Below is a small trained network, with its code and all its weights. Each question gives an input and a class and asks what happens when units are switched off, that is, made to give their printed mean instead of their output.

import numpy as np


def w(rows, s, z=0):
    codes = np.array(rows[::2]) - 128.0
    scale = np.full(codes.shape[1], s)
    scale[-1] = z or s
    return codes * scale


def norm(h):
    return h / np.sqrt((h * h).mean(-1, keepdims=True) + 1e-5)


def f(y):
    return y / 2 * (1 + np.tanh(0.7978845608 * (y + 0.044715 * y**3)))


def log_softmax(a):
    a = a - a.max(-1, keepdims=True)
    return a - np.log(np.exp(a).sum(-1, keepdims=True))


def net(x, mask):
    res = np.array(x, float).reshape(1, 6) / 4 @ E
    u = 0
    for l in range(4):
        y = f(norm(res) @ A[l][:, :-1].T + A[l][:, -1])
        res = res + np.where(mask[u : u + 4], y, B[l][:, -1]) @ B[l][:, :-1]
        u += 4
    return log_softmax(norm(res)[-1] @ U[:, :-1].T + U[:, -1])


A, B = {}, {}
E = w([
[70,34,139,158,83],'x0',
[76,190,172,108,25],'x1',
[127,177,108,126,50],'x2',
[58,76,47,202,123],'x3',
[169,50,204,254,85],'x4',
[79,214,173,186,146],'x5',
],0.0074)
A[0] = w([
[156,97,41,104,55,194],'0.n0',
[19,92,132,92,214,144],'0.n1',
[104,156,3,215,155,44],'0.n2',
[164,70,183,74,52,249],'0.n3',
],0.02,0.0016)
B[0] = w([
[70,5,123,150,84,220],'0.n0',
[177,52,120,113,3,229],'0.n1',
[92,29,147,98,60,254],'0.n2',
[69,7,196,129,113,228],'0.n3',
],0.015,0.0091)
A[1] = w([
[133,124,253,231,120,135],'1.n0',
[69,85,163,247,143,2],'1.n1',
[138,66,85,220,174,51],'1.n2',
[128,181,109,227,159,29],'1.n3',
],0.017,0.0027)
B[1] = w([
[91,4,138,129,109,254],'1.n0',
[152,124,179,146,45,249],'1.n1',
[194,81,92,11,72,182],'1.n2',
[97,97,231,117,107,131],'1.n3',
],0.014,0.0089)
A[2] = w([
[163,51,216,161,129,243],'2.n0',
[99,21,93,247,122,8],'2.n1',
[241,50,127,193,214,226],'2.n2',
[104,115,193,253,167,177],'2.n3',
],0.016,0.0018)
B[2] = w([
[63,136,236,76,49,249],'2.n0',
[173,98,242,206,247,240],'2.n1',
[97,173,26,77,192,149],'2.n2',
[24,85,75,202,110,143],'2.n3',
],0.013,0.018)
A[3] = w([
[118,95,7,183,146,194],'3.n0',
[141,173,104,163,255,171],'3.n1',
[156,115,214,70,64,147],'3.n2',
[145,141,189,60,160,253],'3.n3',
],0.015,0.0027)
B[3] = w([
[65,176,178,121,50,126],'3.n0',
[106,178,189,158,125,131],'3.n1',
[55,137,14,163,163,249],'3.n2',
[10,149,102,130,172,163],'3.n3',
],0.014,0.019)
U = w([
[150,168,73,126,127,55],'0',
[60,23,170,158,90,212],'1',
[97,255,113,111,214,106],'2',
[251,165,141,198,177,3],'3',
],0.013,0.0048)

Each question gives the input, the list of numbers given to net, and the class t.
The units are the neurons (one row each of A and B). Each row of codes is followed by its name. A weight is (code - 128) times the scale printed after its matrix; where a second scale follows, it is the last column's (A, B and U).
mask holds one flag per neuron, layer by layer. A switched-off neuron (its flag False) gives its mean, the last column of its row in B, instead of its output. The means were averaged over made-up inputs and are rounded, as every weight is.
A unit's drop is (log p(t) with every unit on - log p(t) with that unit switched off) / (log p(t) with every unit on - log p(t) with every unit switched off).
unit that matters most: the unit with the biggest drop
top k neurons: the k neurons with the biggest drops, biggest first
k most important neurons of layer l: the k neurons of layer l with the biggest drops, biggest first
drop of u: that unit's drop, to one decimal
input [-4,8,-7,-2,-8,6], class 0: unit that matters most : 2.n1
input [0,-8,-3,-5,-7,1], class 2: top 2 neurons : 0.n2; 0.n0
input [-8,-4,-7,2,-1,-4], class 0: 2 most important neurons of layer 0 : 0.n3; 0.n0
input [1,5,-7,-8,-6,8], class 0: top 2 neurons : 2.n1; 0.n3
input [-8,-5,6,-7,-2,-7], class 2: 2 most important neurons of layer 1 : 1.n0; 1.n1
input [2,6,2,-4,-5,1], class 2: 3 most important neurons of layer 0 : 0.n0; 0.n2; 0.n1
input [-4,3,5,-7,-5,-4], class 2: 2 most important neurons of layer 1 : 1.n0; 1.n1
input [-8,0,-3,-7,-2,-5], class 2: drop of 0.n2 : 0.1
input [7,4,6,-7,-8,8], class 2: drop of 2.n2 : 0.0
input [-6,-2,1,-4,0,-3], class 2: drop of 0.n2 : 0.1
input [-1,3,-5,-1,-8,0], class 0: drop of 2.n0 : 0.2
